Below are the code and all the weights of a small trained network. Each question names an input and a target symbol and asks about switching units off, where a switched-off unit gives its printed mean instead of its output.

import numpy as np


def w(rows, s, z=0):
    codes = np.array(rows[::2]) - 128.0
    scale = np.full(codes.shape[1], s)
    scale[-1] = z or s
    return codes * scale


def norm(h):
    return h / np.sqrt((h * h).mean(-1, keepdims=True) + 1e-5)


def f(y):
    return y / 2 * (1 + np.tanh(0.7978845608 * (y + 0.044715 * y**3)))


def softmax(a):
    e = np.exp(a - a.max(-1, keepdims=True))
    return e / e.sum(-1, keepdims=True)


def log_softmax(a):
    a = a - a.max(-1, keepdims=True)
    return a - np.log(np.exp(a).sum(-1, keepdims=True))


def net(x, mask):
    ids = ['αβγδζηθλμξπτφψω'.index(c) for c in x.split()]
    T = len(ids)
    res = E[ids] + P[:T]
    q, k, v = (norm(res) @ M[0].T for M in (Q, K, V))
    z = softmax(np.where(np.tri(T) > 0, q @ k.T / 3**0.5, -1e9)) @ v
    res = res + np.where(mask[0], z, O[0][:, -1]) @ O[0][:, :-1]
    y = f(norm(res) @ A[0][:, :-1].T + A[0][:, -1])
    res = res + np.where(mask[1:13], y, B[0][:, -1]) @ B[0][:, :-1]
    return log_softmax(norm(res)[-1] @ U[:, :-1].T + U[:, -1])


Q, K, V, O, A, B = {}, {}, {}, {}, {}, {}
E = w([
[118,155,123,105],'α',
[123,164,124,89],'β',
[137,151,103,97],'γ',
[126,151,113,98],'δ',
[152,76,114,200],'ζ',
[142,96,190,70],'η',
[133,72,117,155],'θ',
[154,222,4,219],'λ',
[138,178,132,99],'μ',
[163,138,252,102],'ξ',
[138,178,128,121],'π',
[200,69,202,169],'τ',
[127,150,125,132],'φ',
[126,144,121,126],'ψ',
[134,148,128,117],'ω',
],0.022)
P = w([
[97,56,129,161],'0',
[205,141,113,33],'1',
[221,150,109,36],'2',
[219,155,125,73],'3',
[234,164,125,85],'4',
[250,169,112,107],'5',
[253,181,122,100],'6',
],0.0066)
Q[0] = w([
[178,219,2,74],'head 0',
[191,129,158,148],'head 0',
[129,211,83,131],'head 0',
],0.024)
K[0] = w([
[4,114,144,146],'head 0',
[134,148,168,165],'head 0',
[81,99,109,135],'head 0',
],0.034)
V[0] = w([
[187,69,2,116],'head 0',
[105,105,174,225],'head 0',
[227,184,135,173],'head 0',
],0.018)
O[0] = w([
[121,15,28,159,135],'head 0',
[181,149,111,30,86],'head 0',
[229,174,91,252,3],'head 0',
],0.014,0.0015)
A[0] = w([
[50,213,50,164,175],'neuron 0',
[62,180,68,114,195],'neuron 1',
[199,49,250,103,124],'neuron 2',
[70,72,196,136,3],'neuron 3',
[116,44,89,151,108],'neuron 4',
[169,139,98,138,117],'neuron 5',
[110,143,54,176,146],'neuron 6',
[108,121,225,139,54],'neuron 7',
[79,84,121,127,87],'neuron 8',
[155,120,139,87,100],'neuron 9',
[142,115,175,190,79],'neuron 10',
[103,122,78,80,148],'neuron 11',
],0.023,0.005)
B[0] = w([
[214,66,19,197,180],'neuron 0',
[240,92,133,161,220],'neuron 1',
[206,29,121,78,243],'neuron 2',
[97,235,91,31,244],'neuron 3',
[53,220,142,94,252],'neuron 4',
[78,173,100,94,220],'neuron 5',
[160,41,181,84,198],'neuron 6',
[67,125,170,247,221],'neuron 7',
[173,79,148,145,231],'neuron 8',
[132,137,73,150,200],'neuron 9',
[126,5,139,125,206],'neuron 10',
[135,81,152,240,253],'neuron 11',
],0.026,0.0059)
U = w([
[105,126,192,116,255],'α',
[71,214,133,235,94],'β',
[21,37,94,123,57],'γ',
[31,167,94,84,226],'δ',
[127,129,7,160,154],'ζ',
[174,135,251,176,88],'η',
[119,92,98,201,90],'θ',
[123,105,49,31,68],'λ',
[126,113,133,211,160],'μ',
[188,219,197,101,118],'ξ',
[184,177,111,193,153],'π',
[164,217,64,73,135],'τ',
[243,107,115,31,103],'φ',
[164,66,129,138,125],'ψ',
[105,60,200,8,31],'ω',
],0.015,0.0063)

Each question gives the input, a string of symbols that net reads in full, and the target symbol t.
The units are the heads (3 rows each of Q, K, V and O) and the neurons (one row each of A and B). Each row of codes is followed by its name. A weight is (code - 128) times the scale printed after its matrix; where a second scale follows, it is the last column's (O, A, B and U).
mask holds one flag per unit, heads first, then neurons. A switched-off unit (its flag False) gives its mean, the last column of its rows in O or B, instead of its output. The means were averaged over made-up inputs and are rounded, as every weight is.
A unit's drop is (log p(t) with every unit on - log p(t) with that unit switched off) / (log p(t) with every unit on - log p(t) with every unit switched off).
The circuit of an input: a set's keep is (log p(t) with only the set's units on - log p(t) with every unit switched off) / (log p(t) with every unit on - log p(t) with every unit switched off). Starting from the 12 units with the biggest drops (on a tie, the unit counted first), units are removed one at a time, each time the one whose removal leaves the highest keep (on an exact tie, the one counted first), for as long as the keep stays at least 0.8.
circuit, biggest first: the units of the circuit, biggest drop first
top k neurons: the k neurons with the biggest drops, biggest first
drop of u: that unit's drop, to one decimal
input γ δ ζ ζ β, target γ: circuit, biggest first : head 0
input γ γ τ μ α, target γ: top 2 neurons : neuron 4; neuron 6
input α ω ω, target α: circuit, biggest first : head 0; neuron 7
input μ γ α φ γ β φ, target μ: circuit, biggest first : head 0; neuron 10; neuron 7
input α γ τ π δ δ β, target α: circuit, biggest first : head 0; neuron 7
input β θ η η ξ φ ψ, target β: top 2 neurons : neuron 7; neuron 3
input δ δ μ, target δ: circuit, biggest first : head 0; neuron 3
input η β γ μ, target η: circuit, biggest first : head 0; neuron 7; neuron 4
input η δ ξ ζ ξ γ, target η: top 2 neurons : neuron 7; neuron 0
input ζ δ η ω, target ζ: top 3 neurons : neuron 11; neuron 3; neuron 7
input α ζ δ ξ γ τ δ, target α: top 2 neurons : neuron 7; neuron 3
input δ τ ζ, target φ: top 3 neurons : neuron 6; neuron 11; neuron 7
input λ ζ φ ω ψ φ μ, target λ: top 2 neurons : neuron 6; neuron 5
input ξ φ ω ω, target ξ: circuit, biggest first : head 0
input λ γ γ, target λ: top 3 neurons : neuron 6; neuron 4; neuron 5
input β τ γ δ φ, target β: top 2 neurons : neuron 7; neuron 3
input ζ τ ψ π ω, target ζ: top 2 neurons : neuron 11; neuron 3
input θ δ ζ ζ, target δ: top 4 neurons : neuron 4; neuron 2; neuron 1; neuron 5
input δ π μ τ ξ, target φ: top 2 neurons : neuron 2; neuron 11
input γ θ η δ η ω, target γ: top 2 neurons : neuron 4; neuron 6
input ω δ ξ λ δ, target ω: drop of head 0 : 2.3
input η γ δ φ, target η: drop of neuron 10 : 0.1
input ω α γ, target ω: drop of neuron 10 : 0.0
input δ τ ξ δ φ γ, target δ: drop of head 0 : 1.0
input β δ δ θ, target γ: top neuron : neuron 4
